Each row is followed by its class.
[ 45  -8 -15  29  -3  -8 -22   2  66 -10 -10  -4 -27  39  18   5  -1  32
 -19   8 -12  25  23  -5  28  -2  -5  -2  -8  -6   8  11]	<117>
[ 29 -21 -16  22  -5  23  -5  48  73 -23 -19   2 -36   2  10 -37  28  54
 -61  60 -20  53  40  10  19   4  15  23 -28 -23  26   0]	<125>
[-29 -19  36 -66  13  -5   7  -7 -89  11  10  56  41 -37 -56  45 -15 -99
  36 -50  22 -53   4  10 -55 -34  13  -5  17 -22  34 -49]	<93>
[-40  23  -7 -46  -1 -68 -67  -4 -59 -19 -16  -8  -8 -19   1  13  40 -33
  -8 -53 -10   6  -2  49 -47  -9  42   8  -8   8  25 -17]	<125>
[ 17  -4  -1  52  -8 -24 -26  23  59  -7 -26 -10 -38  51  30 -17   5  21
 -19  15  10  20 -25  15  39  24  22  46 -13  60  45 -34]	<110>
[-17  11  -5  -5 -13 -21 -10  -7  15  -4   1  -4   9  -3  -7  10   8  -9
  31 -28 -45  -9   6   6   2 -19 -13 -20  15 -15 -27  25]	<19>
[ 14 -23   3 -24  15 -13 -16  -3  -5 -21 -13  29   8   5 -12  21   4 -32
 -23 -16  36  -1  29  13 -28 -14  15  10  16  -5  19 -15]	<117>
[ 16   3  -8  65 -18  -7  -9   8  90  10 -21 -18 -27  35  25  -6  -1  24
  28  19 -31   3 -18  -2  64   6 -17   6   5  33  -9  -1]	<19>
[  5 -28   0  25   1   2  16 -22  37  -5 -15 -11 -21  22   0 -31  -6  -7
  -5  29  12  -3 -23   0 -16  10 -30  36   1  12  24 -24]	<93>
[ 19 -21  24 -19  13  43  14  49  10  19 -25  50  17  -4 -26   6  -2 -26
 -15   2   0  -5  18  -1  20 -16  28   7  -3  -9  25 -32]	<85>
[-13   1  -6 -28  12 -43 -28   2 -37 -35 -30  -9   3   1  14  -5  30  -7
 -22  -2  30  12  15  47 -40  22  53  55  -5  42  43 -52]	<183>
[ 30 -25  -1  23   0  34  38   6  68   8 -31   8 -11  25   7 -49  -3   9
 -27  47 -12   4 -17  -8  16  27 -15  28   1  22   2 -16]	<85>
[ -9   4  -5  22 -27 -10   6 -21  49  10   3   5 -13  14   1 -22 -10  10
   3  20 -59  20   6 -23 -11  -8 -38   5   8 -20 -29  20]	<36>
[ 26 -31   8  17  21  23  12  32  45  -3 -56  22  -8  30   9 -21  10 -18
 -40  35  35  11  -3   6  25  19  34  55   0  45  31 -60]	<85>
[  4 -10 -12  19  -7   1  35 -32  46 -15   7 -15 -12  -4   4 -55 -20   8
   6  42 -31   5 -34  -8 -15  23 -50   0   6  10 -25  16]	<203>
[ -4 -26  11  20  -9  13  49   0  26  20 -18  41   0  17 -10 -13 -23 -45
  13  31 -10  -7  -8 -25  -9   1 -15  40  24   3   3 -42]	<36>
[ 15 -13  -1   1   8  -5 -23  39  40 -30 -47   9 -19  24   9 -19  25   2
 -57   1  14  33  21   9   5   9  48  47 -16  10  31 -33]	<85>
[ 61   1  -5  47  -9  32 -33  29  93  19  -4   2 -29  37  22  10  -8  62
 -14  25 -17  31  30  -8  85 -18 -11 -23 -23  -1  16  30]	<117>
[ 16 -28 -15  31  29  -6   2  15  70 -43 -39  20 -21  29  16 -23  14  35
 -49  64  14  29  49  11   5  27  24  38 -20  14  15 -26]	<150>
[-55  21   5 -61  -7 -76 -53 -49 -72 -18  15 -20   6 -29 -23  14  20 -43
  15 -62 -18 -26  -8  28 -85 -11  -9 -11   0  -5   6   8]	<93>
[ -5  -7  -4  31 -15  -4   3  -2  50  -1 -26   2 -25  26  17 -36   9   9
 -23  39 -12  25   3 -10   3  12 -12  46   1  28   3 -20]	<36>
[ -7 -23  28 -46  26  32  32  29 -43  -4  -7  72  38 -34 -44  19 -14 -69
  20 -13  23 -22  24   1  -9 -30  23   3  11 -18  22 -47]	<203>
[ 18  -1  19  18   3  27   2  26  33  23  -9  35  24  10 -22  32 -34 -23
  44   6 -15  -8  17  -3  36 -35  10  -3   6 -10  20 -28]	<183>
[-32  32  18 -24  -5  -4 -24 -23 -48  40  34  17  29 -34 -29  33 -30 -50
  77 -51 -49 -38 -33   5   4 -36 -30 -62   7   3 -23  21]	<203>
[-11  13  14  -3 -18 -10   9 -47 -24  27  15  38  26  -6 -11  53 -43 -53
  82 -52 -38 -59 -35  -1 -27 -15 -13 -48  40 -21 -37  -1]	<168>
[ 28 -13  -2  63   2  -5 -31  12  88  -7 -28  -9 -37  54   0   6  -3  15
  -2  26 -19  32  10 -14  38  -8  -2  27 -20  -6  29 -37]	<93>
[ 24 -33  -6  -2   1  34  25   0  46 -12  12  -5 -14  -5 -17 -33   8  58
 -39  55 -20  32  38  -8 -17   1 -31   2 -21 -54   5  23]	<93>
[ 15   7 -14  61   3 -12 -14 -10  81   4  -5   1 -22  40  17   3 -19  40
  20  38 -47  13  10  -9  47  10 -18 -22 -19  -3 -22  21]	<150>
[-10   0  -4 -10 -11 -19  -4  -4   5  -3  -4   8  -6   0  -4  -2   2 -24
   9 -17 -34   4  -5  10 -23 -18  -1  -3   6 -35   2   2]	<125>
[  3  -3   4  13 -14   7  21 -29  37   3  -3  31   7   3   1   8 -26  -7
  32  -4 -42 -27 -10  -4 -19  -7 -25 -25  30 -21 -35   5]	<168>
[ 15  -1  -7  34  -1 -35 -42  36  59 -28 -17 -15 -36  42  10  -3  22  43
 -40  19 -10  51  15  14  18  11  33  36 -21  11  30  -7]	<110>
[ 26  14  -7  78 -31  -8  -4 -20  86  18 -11 -10 -37  42  46  -8 -27  43
  35  27 -52  -2 -44  -2  42  23 -25 -16   7  22 -28   6]	<168>
[-35  -1  37 -30   6 -14 -36  17 -75  23   1  41  19 -12 -38  64 -14 -97
  46 -75  17 -46 -11  15 -23 -44  27   2   4  -4  54 -54]	<93>
[ 32 -28  18 -13  -3  70  63  24  35  31   9  42  22 -13 -37 -21 -22  -1
  -8  21 -44 -13  10 -24   2 -16 -25 -26   9 -56 -10  14]	<85>
[ -9 -17 -11  -8  18 -20 -18  15  13 -53 -42 -13  -5   6  10 -33  32  10
 -53  44  46  33  26  39 -36  24  38  77  -6  45  43 -41]	<183>
[  3  17 -11  24   4 -26 -49  12  46 -37 -26 -14 -32  20  19 -27  26  31
 -24   6 -15  51  13  14  26   8  14  24 -30  21  12 -15]	<203>
[-38  23  -6 -12 -19 -57 -43 -59 -37  11  20 -50 -15  -5  -3  -8   9 -10
  30 -34 -32 -20 -49  21 -49  11 -38 -11  -9  19   1  18]	<93>
[ 51 -27  -1  41   7  54  44  18 109 -12   3  17 -13   5  -7 -41 -17  58
 -19  85 -19  47  29 -28  50  -4 -34  -6 -12 -33 -28  18]	<203>
[ 25   2  -3  52  -2  -3 -10  10  74   2 -19  -4  -7  44   6  10 -23   8
  29   8 -23  19   8  -7  35 -17   8  22   1  -4  14 -23]	<183>
[ -9   8  13  -4  12 -11 -57  48   0 -11 -28  22  10  -3  -4  23  12 -12
  -7  -8  28  24  37  32  20 -24  55  30 -17  31  46 -41]	<183>
[ 28   0 -14  52 -18  -6  -4  -1 101   3  16 -29 -29  34  -1 -26  -7  71
  -9  41 -62  36  -6 -14  28   3 -39 -14 -10 -18 -16  50]	<110>
[  6 -11 -11  15  -9   1   6   5  43  -8 -13   9 -16  13  -2 -16   0 -11
  -4  10 -33  15   0   1  -5  -9  -5  13   0 -28   7  -8]	<125>
[ 36 -28  -5  47 -14  49  35  49 114   5  -8  23 -28  17  -9 -37  -1  61
 -44  82 -42  59  56 -39  32 -11 -16  27 -17 -42  -5  11]	<36>
[-36  17  24 -60 -13  -4   0 -11 -65  29  34  28  47 -56 -44  39  -3 -47
  61 -64 -38 -55   1  17 -23 -44 -19 -63  32 -31 -26  33]	<19>
[ 26 -40 -10  37   4  15  32  -9  72 -12 -14 -20 -31  31  -1 -38  -3  28
 -22  72  -5  20  -3 -13  -5  20 -32  38  -8  -7  16 -15]	<93>
[ 26 -24  27  10   1  40  42  31  41  35  24  47  18   5 -43  26 -34  -4
  23  19 -26 -11   7 -16  21 -34 -12 -19  16 -42   8  14]	<110>
[-39  -8   5 -53  -9 -17  23 -33 -60  12  20  30  31 -42 -39  13 -21 -83
  39 -42 -29 -41 -27  13 -80 -27 -17 -23  32 -43 -11  13]	<125>
[-11  17 -14   6 -15 -38 -43  -5  24  -7  -4 -16 -21   0   3  -3  15   2
   0 -15 -44  17  -5  17 -13 -11   2  -8  -9 -14   1  13]	<125>
[ 23 -21 -14  16  -3  21   3  39  80 -26  -9  -5 -15  -9  -7 -18  25  70
 -36  60 -29  42  53   2  27   0  -2  -3  -8 -33 -10  32]	<19>
[-41  16  -1 -74  -3 -25 -46   0 -70  -6  17   5  15 -60 -26  12  38  -9
 -17 -24 -25   4  25  44 -58 -20  15 -29  -8 -27   4  29]	<125>
[-18 -15  10 -48  -5  15  18  13 -14  -8  -2  39  13 -37 -27 -20  22  -3
 -41  17 -12   9  54  -2 -48 -14   2  17   7 -26   8  -4]	<36>
[ 50   9  -9  72 -22  37   4  15 110  27  12  -5 -11  33   3  -3 -35  67
  34  52 -69  35  15 -25  75 -11 -29 -23 -20 -33 -13  27]	<183>
[ -3   4  -6 -50   6 -53 -56 -13 -51 -35  -9  -1  -3  -7   2  16  31 -18
 -34 -48  24   3  22  38 -49   1  33   6   1  11  29  -9]	<117>
[-15   8   2 -44  -4  -7 -20   2 -34  12   9  20  13 -40 -20  12  15  -9
   6   0 -25   1  13  26 -15 -19   4 -31  -6 -21  -2  14]	<125>
[  7   5  11  -1   0  14 -14  21  16  16   4  25  22  -9 -21  25 -12   7
  28   8 -20   8  33   5  18 -26   8 -10  -6 -19   9  -3]	<183>
[-31  -6  21 -20   5 -30 -13   9 -36 -11 -35  32  17  -4  -2  29  10 -80
  30 -51  42 -43 -15  33  -9 -10  38  32  33  42  30 -54]	<19>
[-15   2   7  -5   6 -19  -9  -3  -5 -18 -12  21   4  -1 -11   3 -12 -46
  24 -24  -8  -1 -10   2  -7 -12   4   3   5  -2   3 -25]	<203>
[-20   3 -24  19  12 -38 -36 -17  17 -28 -20 -23 -30  13  30 -40  36  48
 -41  45   3  20   7  38 -17  54   4  25 -30  56   6   2]	<150>
[ 11  41   9  -9 -24 -17 -60 -17 -14  48  31  -1  -1   1   9  41 -12  16
  44 -59 -40 -17  -7  15  36 -30 -23 -70 -10  -2  -3  53]	<117>
[-10 -17  16 -26 -12  25  39   6   6  16  11  46  19 -31 -41 -17 -10 -21
  -8  20 -40  -7  31 -21 -38 -28 -28  -7  21 -38 -13   3]	<36>
[ 16  10   2  40   2  11 -26  23  56  14  -4  23 -18  18  14   7  -5  53
   5  20 -33   8  32   8  55   1   5 -25 -32  -5  12   9]	<150>
[ 33 -22  -3  15   6  53  38  28  71 -11   1  25  -5  -9 -17 -39  -9  41
 -19  55 -39  32  34 -19  24  -8 -26  -7 -15 -40  -5  10]	<203>
[ 11 -44  -3 -17  26  -8  -3  11 -11 -31 -30  14  -8   8   1  -6  19 -24
 -57  21  71  13  15  28 -42  16  27  51  11  28  42 -34]	<117>
[ -5 -10 -14 -21  13 -28 -24   5  13 -54 -31  -3   1  -3   5 -24  29  21
 -47  10  19  34  48  33 -49   8  37  52  -7   5  34 -25]	<183>
[  0  20  -1  18   7  -6 -44  12  27  10  -4   9 -15   7  14  11  16  53
  -2  11 -27   5  36  23  35   6  12 -24 -33  11  12  14]	<150>
[ 10 -28  -6  31  24   0  27  -8  54 -14 -23  20 -10  21   9 -20  -6  13
 -15  57   7  -5  13  10  -7  28  -1  24  -1  21   7 -18]	<150>
